Each row has a class, written after it.
[  7   6  -3   3  -5 -12   0   3 -13 -16  11   1  16  -6  -4  -3  -2  12
   7 -14  10  11  -9   4   5  -3   4   0 -15   7   0   2   6  -7  -4  -4
   4   1   3] | (65)
[  6  13 -20 -31   1  10 -35  66  19  53 -41 -60 -31 -16  -8 -22  15 -46
 -13  -4 -83 -13   8 -43 -15  -2  23  25   3 -54 -17 -27 -11  24  42 -19
  12  11  63] | (120)
[-43 -12 -18 -51 -11  18  18  37  -8  14   2 -31 -34  11  12  -7  11   1
  -8  13  19  21  23 -47  -3  21  53   3  22 -17 -22 -20 -15 -30 -15 -10
  18 -12 -66] | (121)
[ 57  19   2   0  15  -1 -33   9  40 -20  50  11 -26  45 -67  -2  14  28
 -48 -32  14  12 -16 -20  29 -52  -4 -15  -3   5  30  -1 -38 -17  16  -4
  12   5  23] | (116)
[-38 -23 -31  25  13  38  39  25  40  55   3 -38 -34  11  42  17 -31 -17
  -4  12 -39 -13 105 -21  26  33  19  11  18 -54  30 -12 -56   2  -2   0
  42 -15 -11] | (228)
[ -1  21 -14 -38 -14  -1  46  21 -17 -21  -7  -1  48   9   2  17  -1  37
  32  -5  18  21 -17  42   1  37 -36 -26   3 -21 -23  -2  50  36   3  -1
 -27 -12  37] | (121)
[-19 -64   0  -7  47  30  -8 -18  -3  44  79  23   6 -35 -24  22 -13  -4
  24  35 -41   1  36 -45   3   4 -43  32   9 -23 -20 -73 -56 -27 -16  26
  -2 -19 -47] | (11)
[ 19  40 -29 -97  17  35  -3   6  36   3 -68 -24 -51  30 -27 -65  -2 -16
 -84 -16   1  12  10 -16   5 -32  -6  -1  27   3 -17  15 -31  16  79 -44
 -69  -4  22] | (116)
[  5   0 -25 -33  -5   6 -14  29  13  47 -18   4  19   6  14  -2  17  -5
 -21   8   7 -14  55 -43  10   7 -32   2 -18 -21 -22 -14 -28  31  51 -21
  14 -26  12] | (212)
[ 30 -18  10 -11   1   2   8 -18  -9  15 -22  -6  -7   3 -23 -20   0   0
 -20   3  -9  32  34 -13  12 -26  15  19 -18  28 -18  65 -40   7  -2   5
 -12 -32 -45] | (182)
[  0   9   1  13   3 -11  -4 -10  -5  -9  12   2   3  -9   1 -10  -6   9
  18 -14  18   3   1   3   0  -4   8  -5  -2   7  -2   0  -2 -11   4   5
  -2  -3   2] | (36)
[ 26   9  -1  30  22 -16 -29   3 -13  12 -40   9 -33 -62 -36 -21   4   2
  11 -36  -9  37  39 -33  25 -22  14  38  17  20  -8  48 -14  -3  17  21
 -26  12 -45] | (11)
[-16   6  11  26  -3 -14  26  16 -22 -17 -11  18  77 -26  12   3 -17 -28
   5   0  10  19  -9   2  45  16  -5 -22  19  19 -67 -29  35   9  -4 -34
 -21 -30  32] | (65)
[ 32 -28 -15 -37 -69  -6 -41  31  38   8  29 -23 -14  14 -45  -5  25  -6
 -12   5   7  25  37 -41  12 -32  -8  -3  -4 -29  -4   1  30 -11   0  -9
 -26  34  21] | (139)
[ 25 -15  -6 -49 -43   6  -9 -42  -4   2  54  17   4 -23 -84 -46 -10   2
  53 -48 -11  25  77  -9 -13  44 -18   4 -36 -28 -44 -12 -15 -16  33   8
 -19 -19 -34] | (20)
[ 12  26  23 -49  21 -13  -2  31 -29  -3  47 -12  23  -2 -34  19  10 -12
   7  29 -13  16 -59   7   8 -12   9  18  -6 -24  -5 -23  19  14  17 -26
 -24 -16  29] | (182)
[-15  -6  -4  -1 -39 -24   1  23 -42  33   3 -40  31   2  67  40  -1  28
  16 -15  51 -29  27 -12 -26 -14  67  -7  23  -3 -10  15  24  -7 -38 -17
  68  -2 -46] | (121)
[ 14  24   7  -3  -7 -13   4  12  -9 -10  12   4   6   0   4  -4  -4  19
  -2 -20  24  15 -12  14   9  -8   8  -8 -13  -3  -3   6  23  -4  -1  -5
   1  -3   8] | (116)
[ 31 -26  25  63  32 -12 -11  15  23  18 -56  10 -13 -23  -1  11  27   0
 -45 -12 -17 -17  -2 -14  -6 -57 -12  31   3  43  -5  27 -33  12   9  37
   0 -25   4] | (11)
[-47  12  16  22 -31   6  24 -14  25  16   6 -18  -6 -34 -37  -7   9 -15
  32  20  38  -1  79   6 -21  15  14  33   3 -12 -26 -40 -19  12   2  14
 -28 -47 -20] | (36)
[ -5  17  -3  12   5 -17  -3 -14  -3 -14  16   3   7  -1  -4  -9  -9  15
  22 -16  16  11  -8  -2   8  -6   7  -7   0  11 -16   5   3 -11   2   4
   1   4   4] | (36)
[ 23  18 -21 -34 -36 -20 -65 -37 -13 -40  59  19  30  30 -79 -53   1 -16
  20 -22  53  32 -24 -17  14 -26   9 -14  14  42 -82  27  15   0  34 -23
 -15  16 -29] | (36)
[ 19 -13 -19  32 -29  34   8 -10  12  12  59 -19  21 -18 -39 -14 -10 -13
   5 -21  42  15   6  -3 -25   0 -15   1 -25   1 -31 -17  -8  11  47   0
  42 -12 -17] | (228)
[-11  -6  32  48   8  -8   5  30  -5  18  39  -7  25  -3   2  11  -4  -1
 -22   2 -11  -1 -17  14  15  18  29 -22   2 -20 -21  12  23 -14 -40  -4
  12 -20 -49] | (121)
[  2  14   6   0   5 -22   5  -5  -7 -16  10  -1  11  -5  13  -1  -6  23
  14 -21  25   0   6  11   3   9   2  -1 -15  10  -6  22   8  -1  -2   1
   0 -13   5] | (20)
[  15    7  -28 -114   -1  -23  -10   26    1  -12   23  -40   -3   88
   -8   -3   -4   17   -1   23  -20  -10  -33    8    5    4    7   -8
  -48  -16  -13   50   -7   37   30  -36  -15  -27   38] | (20)
[-10  34  27   6  11 -28   9   8 -39  22  55  -1 -14 -35 -29  86  19  37
  29   1  -9  16  29 -36  -1 -44  37  19 -35  37 -61 -77 -24  23 -53   1
  40 -36 -24] | (128)
[ 11  15   4  11  10 -15  -1  -5   3  -7  12 -11  16   3  -5   3   1  18
  16 -24   3  -2  -1   7   9  -4  12   6 -10   9  10  11 -10   1   4   1
  19  -1  10] | (128)
[ -8  12   3  -1  -1  -9  -3  -4  -1 -10   3   2  14  -5  -6  -5  -1  10
  20 -14   4   6   2  -3  14   1  11   6  -8  17   3   4  -1  -3  -5  -4
  10   5   1] | (128)
[ 11   9  19   9  23   5 -11 -15  19  26  19  -7  19  18 -19 -16   5  53
 -22   2   2 -17  -4  -2   0 -21  -4  14 -23  16 -22  15 -40  -4  29  -9
  -4 -51 -28] | (36)
[ -4  23 -28 -76  15  10  15 -21  27 -28 -13 -19 -48   0  10 -12  -3 -34
 -28  21  13   7   8  -4 -15 -30 -27   0  26  22  -5   0 -18  22  10  -3
 -66  43  37] | (121)
[  7  14  -3   1   7 -11   7 -13  -5 -10  14  -3  16  -6  -7 -11  -3  18
   5 -24  21  17 -10  16   6 -10   2  -1 -16  15  -4  16  -5   2   1   5
   7  -4  14] | (182)
[  2   8   5   9   7 -19  -6  -5  -3  -8  16  -6  21  -5  -2   7   1  19
  27 -22   3   5   0   0   9   0   2   8  -5  11  -2  -3  -4  -7  -3   0
  15   5   8] | (128)
[  9  21  -2  -6   9 -17  -3   1 -11  -9  12  -5   7   2  -7   0  -3  18
   3 -24  12  12  -6   7   9 -18   9   7 -11  12   0  19  -2   6   4  -1
   6  -2  19] | (182)
[ 15  14   2  11  -7 -20  -1 -10  -2 -12   7   0   1  -6  -8  -3   1  10
  19 -14  24  12  12  -1   0  -9   3  -6  -9   9 -11   2  -4  -4   5   5
  -5  -6   9] | (36)
[ -3 -30   6 -22 -28 -14   0  19  10  -7  29   7  75 -13   1 -16   5  -9
   4   8  -3 -17 -40  18   8   4 -37 -18 -42  -6 -38  -1  42  20  33 -14
 -38  -9  41] | (121)
[  5   1  -2  -4   2 -14   3   0 -21 -10  10   6  16  -7   1   2   3  19
   9  -8   5  14  -3  -2   8  -7  13  -2 -19  14  -4   5  -3  -5 -12   0
  10  -6 -10] | (65)
[ 11  29 -16  52  11 -12 -11  19  24  35 -28 -15  31   3  35  14  -2  29
  -3 -27  24 -44  51 -29  47 -12  16 -15  47  -2 -11  22  16  35  14   6
  45  21  35] | (128)
[ 15  -4  12   7  -1  17  -8  16 -10  27 -18 -12   4  13   3 -12 -10 -47
 -49  21   5  15  17  -9 -17  -9  13   1  10  -1 -23  39  -7   6 -36  -4
   7 -16 -40] | (65)
[-15  25  -6  -3  13 -18  -9 -31 -15   2  48 -30 -32   0  -5   9  -3  34
 -21 -36  67  -7  46 -19 -20 -43  56  23 -15  36 -37  20 -28   0  -7  -2
  21 -28 -83] | (20)
[  4  22   2  12  11 -10  -4  -1 -10  -8   7   0   8 -11  -7  -9  -4  17
  -1 -25  17  14 -11   8  11 -11   8   1  -9  16   1  19   4  -2   0   1
   7   3   8] | (182)
[ 24  23 -34 -96 -39  15 -11 -18  -2  32  -1 -22  25  17 -51 -14   1  16
  12 -13 -21   7   7 -44 -26 -27  -9   5 -28 -15 -55 -19  -3  32  44 -27
  26   1  40] | (120)
[ 14 -13 -13 -85  -2   8  15 -64 -40  -8   7  27 -18   7 -27 -31 -18  39
  35 -43 -29  21  18 -48 -56   8   5   1 -37  36 -35  10 -33 -40  -9  36
  34 -12 -18] | (120)
[  3  11   1  18  12 -14  -2   6 -11 -12   8   0   8 -11  -6   6   4  18
   7 -23   4  12   4 -10   5   6  -1  -3  -3   3  14   6   5  -9   2   2
  11   0  11] | (120)
[-39  -6  35  33 -26   6   4   3 -10 -11  31  58   3 -37 -38   6  12  -7
  11  24 -24   7 -37  -7  46  12  41 -31  70   6 -10 -55  79 -32 -57  -3
   1  25 -38] | (139)
[  4  14   6   1   1  -3  23  -8  -3 -18  30   3   9   0  -9  -3  -8  21
   4 -20  17  14 -11   4  -2   6  -3  -8 -11   8   1  10   0  -4   1   4
   7  -4  -3] | (137)
[-77 -47  -5 -48 -35  -5 -11  -4 -22  -6  -4   0  23 -14 -53 -33   5  17
  -1 -28   9  18 -64 -19  -6 -34  59 -11  18   5 -62 -35  51 -43 -16  -7
  -9   9 -43] | (116)
[  2  13  -7   9   1 -10  -7   4 -10  -6   5  -8   3  -6  -4   0  -2  24
   6 -24   5  10   0 -16   5   0   8  -3 -13   3   7   6  10  -9   1  -3
  21   6  10] | (120)
[ 33  43  10 -37   2 -37   3  17 -17  22   7   4   5 -20 -37   5   5  45
  36 -12  20  24 -35 -30  25  11  48 -13  10   9 -63 -29  -2  -2  -9 -11
  44 -33  16] | (11)
[ -6 -56   1 -25 -68  21  23 -29  14  -1 -61  39 -14 -28  15 -70  -8 -44
 -17  44  15 -15  42  38  21  20 -18  -2  33  21  50  87  29  16  19  -7
 -59  31 -48] | (65)
[ 68  -7 -36  -2 -25  16   9 -35   5 -49   5  -5  -7  21 -22 -59  10  27
  14 -10  46  -3  -2  49   9  26 -18 -15 -33  25  34  64  -2  48  73  11
  -7 -21 -11] | (120)
[  3  11  -5  -1  -2  -9  13 -11  -2 -16  -1  -3  10   3  -5   4  -5  20
  23 -18  16  15   0   6  15   1  -3  10  -3  14  -3   0  -3   5   7  -4
  13  -2  -1] | (128)
[ 38   2 -18  -9  -2  -5  12  24 -17  15 -30 -43 -34  23  18  23  -4   7
 -22 -15  -7   4   7 -27  -1 -30  22 -19  -9 -15 -18  -6   2   6  29 -19
  21   1   1] | (116)
[-42  36 -18 -57   5  46  21  13  51   2 -56  -2 -30  44  27 -24 -32  -3
 -47  53 -12  -8 -15 -41  52  -6  11  -2  41   0 -11 -19   3  -3 -21 -32
 -19  16  26] | (121)
[ 19 -32 -46 -30  -4  -7 -17 -44  12 -24  34 -18 -44 -14 -32 -32 -35  -2
  19 -28 -12 -15  10 -42  19 -53  28  -7 -28   9   2  20 -10  17  16  31
 -18  52  20] | (137)
[ -6   5  -6   3   3  -5   6   2   2 -11  21  -1  -4 -10  -7   5  -1  21
  15  -9  13  17  -6  -6   0  -1   9   4   6  13   8  -7   6 -10 -13   4
  10 -10  -1] | (139)
[ 51  17  57  25 -30 -26 -33  22 -36   7 -13  57  41 -23  17  21  35  15
 -17 -18  49 -19  22  23   2 -17   6 -36  42   1  -3 -26  56 -15 -47   3
  -1  -1  -4] | (116)
[ 24   4 -10 -26  -1  12  43 -25 -13  -9 -49   7  -5  39  27  11  13   7
   8  27 -13   1  10  16 -13  36 -32 -23  20 -23 -10  -8  23  10   5  18
  -3   4   2] | (212)
[-49  50  22  -9  37 -12   0  59 -30  23 -36  -7 -31  13  36  32  -2  28
 -13 -16 -37  -3 -37  31 -60  20  27  14   8  31  30  32 -17  -9 -42  -9
  48 -17  10] | (228)
[ 10  13  -2  -2   0 -12  -4  -1 -11  -6  44  -1  16   1  -1   1  -1  18
   7 -15  19   9  -9   8   2 -17   7  -5 -23   2 -16  -2   8   0   2  -1
  11  -3  -3] | (116)
[-74 -10 -17 -30 -40 -12 -15  -7 -51 -10  66  15  53  28 -18  23 -17  24
  46 -19 -15   5 -75  60 -48 -10  -3 -10 -20  23 -62 -24  46  19 -40 -24
  34  -8 -13] | (36)
[ 24 -17  48  34 -48 -60 -62  11  -9  21 -17  -9  51  -9 -17  17  62 -13
   7 -15   1 -19  42 -40 -25 -35  44  -4  17  22 -57   8  -3 -35 -24   3
  21   4 -31] | (121)
[  5  13  -6   1   1 -14   6  -4  -6 -15   7 -10   0 -11   6   0   2  25
  10 -13  14  17  -9  -2   5  -5   0  11 -19   9 -13   0  12  -2   6   1
  -9  -3  10] | (212)
[ -2  40   0  83 -11   0 -22  12  -3  14  14 -49  38  19  17  30  19  64
 -31 -26 100  -2 -43  23 -29 -38  26   9   0  35 -58 -34  11  15 -37 -18
  80 -45 -28] | (212)
[-18  20 -31  18  36  31  31 -30  42 -11  16  -3  -1 -14 -14 -24 -29 -43
 -23 -17  36  24  11  17   3  -9 -35 -13  33   6  19  -3 -43  21  25  -5
 -14   4  30] | (36)
[-42 -23 -15 -19  19 -25   3  -9 -16 -12  40  -4 -37  -1   7  28 -32  68
  70 -11  -2 -22 -22 -52  -9   4  45  18  34  20  -1 -37   8 -47 -52  42
  46   3  16] | (139)
[  5  14   0   4  10  -5   5 -10  -1 -18   3  -2   4  -7  -6  -3   0  12
  15 -17  14  13  -3   5  11  -1   3   8  -8  17   9  -3  -9  -1   2   1
   6   0  -1] | (128)
[  1  10  -4  -1  10  -4   5  -5   5  -3   5 -13   4  -1   0  -1  -1  15
  21 -12   7   1  10  -6  12   3  10  14  -6   7   9  -4 -20   1   7   0
  18  -5   5] | (128)
[ 20  29   9  39   4 -19 -20   5  -1  -9   6 -29  11  10  -3   9   2  39
  -6 -33  18 -14  -8  -6  -7 -27  -1   8 -25  13 -44 -28  12  -9  37 -11
   0 -16  17] | (116)
[ 19  20  41 -23  41 -28  -4  43 -33  42 -17  -3 -36  -3  -9  34   5   0
 -32 -11 -33   1 -33 -34 -35 -23  25  14   5  -2 -23   3 -18 -11 -20  11
  39 -23   7] | (182)
[ -6 -41  11 -51 -48   3  31   3 -35  -2  18  18  -7   5 -15  24 -15  -5
  15  23 -13  13 -12  27 -21  19 -28  -9 -16  -7 -29 -20  39   2   5 -19
 -19 -11 -22] | (228)
[ 20  18   2  21  18  -3 -51 -14   3  16   5  20  18  -3 -27 -38   1  26
 -12 -43  -3   8  41 -46  30  -8  37  11 -25  -2 -23   2 -38 -28 -12   6
  38 -31 -46] | (120)
[-67  33 -43  -6  24  30  71  -1  19 -42   6 -17  -7  36  33   7 -39  34
  54   0 -21   4   0  56  14  63 -20  -1  -2  10   8 -26   1  39 -27  17
   7 -16  72] | (128)
[-49 -11  11 -22   3  -6   0  49 -44  14  75 -11  27  19  24  26 -15 -15
  -2   7 -34 -14 -88  36 -26  21   4 -13  13 -38 -16 -35  58 -16   4 -44
  24   7  -9] | (116)
[-18 -25  19 -18 -12  -4   3  27 -22  18  15  13  -8 -26  12  -3 -18   0
  17  19 -45  17 -44 -31  19  11  17  24  -4  -8 -17  -6  32 -31 -26  -9
   9   4  -9] | (212)
[  9  14   1  -1  13 -13  -4  -5   1  -9  11  -9  10  -5  -9  -3  -1   7
  22 -17  15   3  -1  -7  10   0  12  11  -2   5  -2  -8 -11  -2   5   2
  13  -3   9] | (128)
[  7  10 -10  -2   6  -5   3  -3 -14 -15  13   5  11  -4  -8  -3  -7  11
  -2 -15  10  15  -3   0  10 -12   4  -1 -17  13  -5   3  -2   2  -1  -3
   2  -4  -4] | (65)
[-29  17 -38 -49  -5  24  41  16 -30 -14  57 -31 -11   4 -32  19 -18   6
  40  -2  10  61 -20 -19   1  34  -1  15  12 -37 -27 -66  13   1  20 -31
  28 -12  -8] | (120)
[ -16   26   19  -55  -61  -16    3    9  -36    4   23   33   10   42
  -19   17  -16   68   -3   -1    4   30  -34  -28   39  -31   31    6
  -17   21 -104  -21   62  -21  -21  -51   24  -21  -52] | (116)
[ 38  29  22   4 -16   8  10  33  23  -9 -48  -3  -2  28  -7  -5  21 -27
 -30  25  -5  19   3  11  -2   7 -33  14 -17 -12   6  23  20   6  24  -5
 -34 -14  29] | (11)
[ -2  -8 -36 -62 -26  15 -19   3  29  -9 -54 -12 -67  32 -10 -14  -6   9
 -27   6  14  16  22  -8  -4 -33  -3  23   1  13  -6 -21 -22  15 -25 -11
 -21 -18  -1] | (139)
[ 41 -17  37 -11   0 -44  26  21 -42  22  -1  12  11 -24   3  27  15   4
  49 -19 -15  14  21 -26 -38  53   1 -17   8 -40  -7  20   7 -40 -13  43
  34  -3 -21] | (121)
[-53  27  21  18  24  18 -10  11   9   2  12   4  17 -18 -15 -40 -41 -14
  -9 -21 -64  40 -19 -18  35   1  16  15  34 -10 -20  18  32 -57 -20 -22
 -51  27   7] | (36)
[-15  12  12  35  14  19 -14  19  -8 -23  34  -1  20  -5 -68  16  11   4
 -17 -37   7  58 -37  10   7 -15 -12   2  11  21   7 -37  -7 -20 -18 -29
   4  -4 -24] | (128)
[ -8 -40 -15  48  24  -4   7  19 -11 -10  79 -20  -8 -28  -8  11 -14 -57
  18 -14  14  32 -32 -24 -19  10  10  -3  64  -5 -12   9  22 -16 -16  33
  35  24 -12] | (139)
[  0  -1   4   7   5  -5   7   1  -5  -2  13  -5   7  -8   2   1   3  16
   1 -11  -4  14   2   0  -4  11 -11   1 -10  -4  13  10   3 -13  -2   0
   8   0   0] | (120)
[ 15   4   6  -8  -6  -8  13  -5  -7 -13   3   3   4   1   4  -1  -7  17
   7 -20  13  10  -3  -5  -6  -6   2   2 -14   8   6  10  -9  -6  -5   4
  14  -6  -2] | (137)
[  9  13  -1   1   1 -10  11  -2  -4 -18  25   4  11  -2  -4  -3  -8  17
   9 -23  21   9  -9  -4   0   3  -4 -10  -9   7   1  10   1   1   2   7
  13   3   9] | (137)
